Here is a tiny trained network, its code and every weight. The questions are about switching its units off for an input and a target symbol, where a switched-off unit gives its printed mean instead of its output.

import numpy as np


def w(rows, s, z=0):
    codes = np.array(rows[::2]) - 128.0
    scale = np.full(codes.shape[1], s)
    scale[-1] = z or s
    return codes * scale


def f(y):
    return np.maximum(y, 0)


def softmax(a):
    e = np.exp(a - a.max(-1, keepdims=True))
    return e / e.sum(-1, keepdims=True)


def log_softmax(a):
    a = a - a.max(-1, keepdims=True)
    return a - np.log(np.exp(a).sum(-1, keepdims=True))


def net(x, mask):
    ids = ['γδηλξτψ'.index(c) for c in x.split()]
    T = len(ids)
    res = E[ids] + P[:T]
    u = 0
    for l in range(2):
        q, k, v = (res @ M[l].T for M in (Q, K, V))
        z = softmax(np.where(np.tri(T) > 0, q @ k.T / 2**0.5, -1e9)) @ v
        res = res + np.where(mask[u], z, O[l][:, -1]) @ O[l][:, :-1]
        u += 1
        y = f(res @ A[l][:, :-1].T + A[l][:, -1])
        res = res + np.where(mask[u : u + 12], y, B[l][:, -1]) @ B[l][:, :-1]
        u += 12
    return log_softmax(res[-1] @ U[:, :-1].T + U[:, -1])


Q, K, V, O, A, B = {}, {}, {}, {}, {}, {}
E = w([
[148,25,103],'γ',
[156,214,29],'δ',
[137,116,88],'η',
[111,139,215],'λ',
[71,125,116],'ξ',
[55,158,175],'τ',
[121,252,120],'ψ',
],0.012)
P = w([
[167,97,254],'0',
[63,176,70],'1',
[194,128,223],'2',
[22,97,120],'3',
[217,146,189],'4',
[92,190,52],'5',
[216,137,178],'6',
[41,104,124],'7',
[212,139,161],'8',
[54,100,126],'9',
[215,136,151],'10',
[114,176,66],'11',
],0.0077)
Q[0] = w([
[161,103,180],'0.h0',
[6,77,67],'0.h0',
],0.012)
K[0] = w([
[71,116,161],'0.h0',
[254,74,116],'0.h0',
],0.0082)
V[0] = w([
[1,115,85],'0.h0',
[94,203,97],'0.h0',
],0.0043)
O[0] = w([
[4,71,47,65],'0.h0',
[24,18,102,252],'0.h0',
],0.0028,0.0003)
A[0] = w([
[30,122,178,75],'0.n0',
[121,7,111,88],'0.n1',
[161,48,30,102],'0.n2',
[115,91,196,13],'0.n3',
[128,214,232,56],'0.n4',
[255,161,198,122],'0.n5',
[151,118,169,114],'0.n6',
[147,168,140,56],'0.n7',
[105,65,178,46],'0.n8',
[175,188,212,3],'0.n9',
[127,50,157,161],'0.n10',
[105,185,59,99],'0.n11',
],0.0097,0.0048)
B[0] = w([
[150,142,108,190],'0.n0',
[84,125,105,162],'0.n1',
[82,132,163,204],'0.n2',
[128,131,10,145],'0.n3',
[88,107,44,222],'0.n4',
[178,98,66,254],'0.n5',
[156,97,128,161],'0.n6',
[88,131,110,134],'0.n7',
[121,144,48,147],'0.n8',
[126,117,64,163],'0.n9',
[130,135,165,202],'0.n10',
[105,123,197,214],'0.n11',
],0.011,0.0033)
Q[1] = w([
[200,101,144],'1.h0',
[254,137,178],'1.h0',
],0.0059)
K[1] = w([
[22,197,3],'1.h0',
[22,175,184],'1.h0',
],0.0067)
V[1] = w([
[233,253,137],'1.h0',
[128,77,72],'1.h0',
],0.0056)
O[1] = w([
[197,253,20,94],'1.h0',
[135,123,219,251],'1.h0',
],0.007,0.002)
A[1] = w([
[170,133,104,118],'1.n0',
[133,146,141,99],'1.n1',
[194,161,84,210],'1.n2',
[122,195,98,253],'1.n3',
[202,140,95,126],'1.n4',
[141,175,249,198],'1.n5',
[66,191,78,216],'1.n6',
[150,66,106,129],'1.n7',
[84,92,101,140],'1.n8',
[173,54,131,105],'1.n9',
[99,137,153,101],'1.n10',
[195,125,66,58],'1.n11',
],0.013,0.0053)
B[1] = w([
[102,175,147,163],'1.n0',
[123,147,108,129],'1.n1',
[52,145,166,222],'1.n2',
[109,42,97,242],'1.n3',
[91,255,153,189],'1.n4',
[145,124,223,167],'1.n5',
[164,96,99,255],'1.n6',
[211,174,69,181],'1.n7',
[152,161,143,181],'1.n8',
[210,183,132,182],'1.n9',
[158,173,135,144],'1.n10',
[118,158,139,181],'1.n11',
],0.0092,0.0065)
U = w([
[212,94,147,28],'γ',
[72,168,179,107],'δ',
[165,171,216,187],'η',
[161,164,96,39],'λ',
[130,101,253,160],'ξ',
[139,80,97,252],'τ',
[94,129,62,14],'ψ',
],0.012,0.0038)

Each question gives the input, a string of symbols that net reads in full, and the target symbol t.
The units are the heads (2 rows each of Q, K, V and O) and the neurons (one row each of A and B). Each row of codes is followed by its name. A weight is (code - 128) times the scale printed after its matrix; where a second scale follows, it is the last column's (O, A, B and U).
mask holds one flag per unit, layer by layer, with each layer's heads first. A switched-off unit (its flag False) gives its mean, the last column of its rows in O or B, instead of its output. The means were averaged over made-up inputs and are rounded, as every weight is.
A unit's drop is (log p(t) with every unit on - log p(t) with that unit switched off) / (log p(t) with every unit on - log p(t) with every unit switched off).
The circuit of an input: a set's keep is (log p(t) with only the set's units on - log p(t) with every unit switched off) / (log p(t) with every unit on - log p(t) with every unit switched off). Starting from the 12 units with the biggest drops (on a tie, the unit counted first), units are removed one at a time, each time the one whose removal leaves the highest keep (on an exact tie, the one counted first), for as long as the keep stays at least 0.8.
units of the circuit, in order: the units of the circuit, biggest drop first
most important unit: the unit with the biggest drop
top k neurons: the k neurons with the biggest drops, biggest first
k most important neurons of layer l: the k neurons of layer l with the biggest drops, biggest first
drop of u: that unit's drop, to one decimal
input λ δ ξ γ, target ξ: 2 most important neurons of layer 0 : 0.n4; 0.n5
input λ γ ψ γ, target ξ: most important unit : 0.n4
input ξ η τ λ λ γ λ ψ, target ξ: 4 most important neurons of layer 0 : 0.n11; 0.n5; 0.n9; 0.n3
input η λ η ξ ψ η τ, target τ: top 3 neurons : 0.n4; 1.n4; 0.n11
input η δ η η η δ, target τ: units of the circuit, in order : 1.n3; 1.n6
input λ δ γ τ, target ξ: top 2 neurons : 0.n5; 1.n5
input λ τ ξ η, target ξ: top 3 neurons : 0.n4; 0.n5; 0.n9
input η ψ η η δ δ, target τ: top 3 neurons : 1.n3; 0.n11; 1.n6
input τ η η η δ η λ η η η ξ, target ξ: top 3 neurons : 0.n4; 0.n5; 1.n5
input λ γ γ, target γ: top 2 neurons : 0.n5; 1.n7
input η η η η η ψ, target τ: top 4 neurons : 1.n3; 1.n6; 0.n4; 1.n4
input λ τ λ τ λ δ ξ δ, target ξ: top 3 neurons : 0.n11; 0.n4; 0.n5
input δ η δ η δ λ η δ η η η λ, target τ: 2 most important neurons of layer 0 : 0.n4; 0.n11
input λ δ η λ η ξ δ λ, target τ: most important neuron of layer 1 : 1.n4
input λ δ λ η λ ψ, target ξ: 4 most important neurons of layer 0 : 0.n11; 0.n5; 0.n4; 0.n9
input τ η η η ψ ψ, target τ: top 2 neurons : 1.n3; 1.n6
input λ η λ η, target ξ: drop of 0.n4 : 0.9
input η δ η λ η λ λ γ ψ, target ψ: drop of 0.n4 : 0.3
input η γ δ, target δ: drop of 1.n4 : 0.3
input η τ λ, target λ: drop of 0.n5 : 0.2
input τ η τ η λ ξ ξ, target ξ: top neuron : 0.n4
